Below are the code and all the weights of a small trained network. Each question names an input and a target symbol and asks about switching units off, where a switched-off unit gives its printed mean instead of its output.

import numpy as np


def w(rows, s, z=0):
    codes = np.array(rows[::2]) - 128.0
    scale = np.full(codes.shape[1], s)
    scale[-1] = z or s
    return codes * scale


def softmax(a):
    e = np.exp(a - a.max(-1, keepdims=True))
    return e / e.sum(-1, keepdims=True)


def log_softmax(a):
    a = a - a.max(-1, keepdims=True)
    return a - np.log(np.exp(a).sum(-1, keepdims=True))


def net(x, mask):
    ids = ['ΔΣΦβεζλμτψω'.index(c) for c in x.split()]
    T = len(ids)
    res = E[ids] + P[:T]
    u = 0
    for l in range(2):
        r = res
        for j in range(3):
            rows = slice(3 * j, 3 * j + 3)
            q, k, v = (r @ M[l][rows].T for M in (Q, K, V))
            z = softmax(np.where(np.tri(T) > 0, q @ k.T / 3**0.5, -1e9)) @ v
            o = O[l][rows]
            res = res + np.where(mask[u + j], z, o[:, -1]) @ o[:, :-1]
        u += 3
    return log_softmax(res[-1] @ U[:, :-1].T + U[:, -1])


Q, K, V, O = {}, {}, {}, {}
E = w([
[83,116,198],'Δ',
[160,159,105],'Σ',
[37,208,54],'Φ',
[82,117,61],'β',
[167,59,90],'ε',
[212,193,156],'ζ',
[86,152,109],'λ',
[88,131,101],'μ',
[12,86,170],'τ',
[121,252,186],'ψ',
[218,56,211],'ω',
],0.016)
P = w([
[141,107,98],'0',
[202,78,106],'1',
[151,139,131],'2',
[31,79,142],'3',
[225,90,120],'4',
[157,155,136],'5',
[7,73,136],'6',
],0.011)
Q[0] = w([
[172,105,99],'0.h0',
[70,215,135],'0.h0',
[130,58,117],'0.h0',
[59,100,96],'0.h1',
[97,100,171],'0.h1',
[174,141,48],'0.h1',
[184,47,129],'0.h2',
[25,116,247],'0.h2',
[114,130,157],'0.h2',
],0.011)
K[0] = w([
[125,116,80],'0.h0',
[162,61,248],'0.h0',
[49,150,68],'0.h0',
[130,151,162],'0.h1',
[88,148,177],'0.h1',
[126,146,113],'0.h1',
[101,104,112],'0.h2',
[111,2,73],'0.h2',
[154,140,68],'0.h2',
],0.018)
V[0] = w([
[184,101,183],'0.h0',
[87,101,50],'0.h0',
[101,112,117],'0.h0',
[159,179,188],'0.h1',
[107,95,169],'0.h1',
[142,165,52],'0.h1',
[96,6,153],'0.h2',
[145,116,135],'0.h2',
[105,113,70],'0.h2',
],0.012)
O[0] = w([
[60,152,103,238],'0.h0',
[110,33,184,1],'0.h0',
[58,224,60,99],'0.h0',
[92,169,255,183],'0.h1',
[215,105,14,165],'0.h1',
[160,158,131,72],'0.h1',
[148,98,197,2],'0.h2',
[106,112,109,139],'0.h2',
[127,255,182,171],'0.h2',
],0.0055,0.00063)
Q[1] = w([
[154,148,111],'1.h0',
[92,180,3],'1.h0',
[188,89,122],'1.h0',
[128,86,118],'1.h1',
[104,120,122],'1.h1',
[125,157,83],'1.h1',
[105,167,120],'1.h2',
[61,124,205],'1.h2',
[156,177,99],'1.h2',
],0.02)
K[1] = w([
[140,98,136],'1.h0',
[155,145,155],'1.h0',
[112,143,127],'1.h0',
[135,67,94],'1.h1',
[171,142,95],'1.h1',
[115,147,90],'1.h1',
[127,110,128],'1.h2',
[3,157,128],'1.h2',
[141,131,119],'1.h2',
],0.021)
V[1] = w([
[190,148,174],'1.h0',
[184,136,85],'1.h0',
[197,92,138],'1.h0',
[214,130,223],'1.h1',
[159,191,102],'1.h1',
[7,88,159],'1.h1',
[79,103,89],'1.h2',
[38,125,102],'1.h2',
[42,184,193],'1.h2',
],0.011)
O[1] = w([
[240,24,253,174],'1.h0',
[125,149,58,184],'1.h0',
[238,100,132,165],'1.h0',
[252,137,189,201],'1.h1',
[161,132,91,222],'1.h1',
[89,100,238,5],'1.h1',
[193,40,190,169],'1.h2',
[211,157,138,212],'1.h2',
[127,128,167,223],'1.h2',
],0.005,0.0021)
U = w([
[83,193,211,157],'Δ',
[125,189,72,144],'Σ',
[10,198,74,2],'Φ',
[95,92,78,135],'β',
[53,53,100,119],'ε',
[178,149,46,45],'ζ',
[84,145,108,226],'λ',
[104,156,104,214],'μ',
[99,122,140,166],'τ',
[207,192,142,95],'ψ',
[188,111,192,93],'ω',
],0.011,0.0076)

Each question gives the input, a string of symbols that net reads in full, and the target symbol t.
The units are the heads (3 rows each of Q, K, V and O). Each row of codes is followed by its name. A weight is (code - 128) times the scale printed after its matrix; where a second scale follows, it is the last column's (O and U).
mask holds one flag per head, layer by layer. A switched-off head (its flag False) gives its mean, the last column of its rows in O, instead of its output. The means were averaged over made-up inputs and are rounded, as every weight is.
A unit's drop is (log p(t) with every unit on - log p(t) with that unit switched off) / (log p(t) with every unit on - log p(t) with every unit switched off).
The circuit of an input: a set's keep is (log p(t) with only the set's units on - log p(t) with every unit switched off) / (log p(t) with every unit on - log p(t) with every unit switched off). Starting from all 6 units, units are removed one at a time, each time the one whose removal leaves the highest keep (on an exact tie, the one counted first), for as long as the keep stays at least 0.8.
units of the circuit, in order: the units of the circuit, biggest drop first
most important unit: the unit with the biggest drop
heads that matter: for each layer, one digit per head in row order, 1 if its drop is at least 0.15 and else 0, layers parted by /
drop when u is switched off: that unit's drop, to one decimal
input λ ζ ε Σ Φ ψ μ, target Δ: units of the circuit, in order => (0.h1; 1.h2)
input ζ Δ ψ τ ψ λ Δ, target Δ: most important unit => 0.h2
input λ ω Δ Σ, target ω: units of the circuit, in order => (1.h0; 0.h0)
input μ β ψ, target ψ: units of the circuit, in order => (1.h1; 0.h0)
input τ Δ ω λ, target ω: heads that matter => 001 / 101
input Φ ε μ λ Δ, target ω: units of the circuit, in order => (0.h0; 1.h1)
input Σ λ ω μ, target ω: units of the circuit, in order => (1.h0; 1.h2)
input Σ ζ μ ω τ, target ω: units of the circuit, in order => (1.h1; 0.h2)
input Σ μ Δ Δ ζ ω ε, target ω: heads that matter => 101 / 011
input Φ Φ Δ ζ ω ζ β, target ω: units of the circuit, in order => (1.h2; 1.h0)
input ψ ψ ω β, target ω: heads that matter => 010 / 011
input ω Δ ψ ζ Φ, target Φ: units of the circuit, in order => (1.h1; 0.h2)
input β Δ λ λ β ψ β, target Δ: heads that matter => 011 / 001
input μ ω Φ ζ, target ω: heads that matter => 101 / 101
input ζ ω Δ Δ β, target ε: most important unit => 1.h2
input ω ψ μ μ, target Δ: units of the circuit, in order => (0.h1; 0.h2; 1.h1)
input Φ τ μ ζ Φ μ ω, target ω: heads that matter => 101 / 010
input ζ Δ ε ω ω τ ζ, target ω: units of the circuit, in order => (0.h2; 1.h1)
input ζ Σ Δ β ω ω λ, target ω: heads that matter => 000 / 101
input τ λ ψ λ, target Δ: most important unit => 0.h2
input Δ β ε τ ψ ε, target ε: drop when 0.h0 is switched off => 0.3
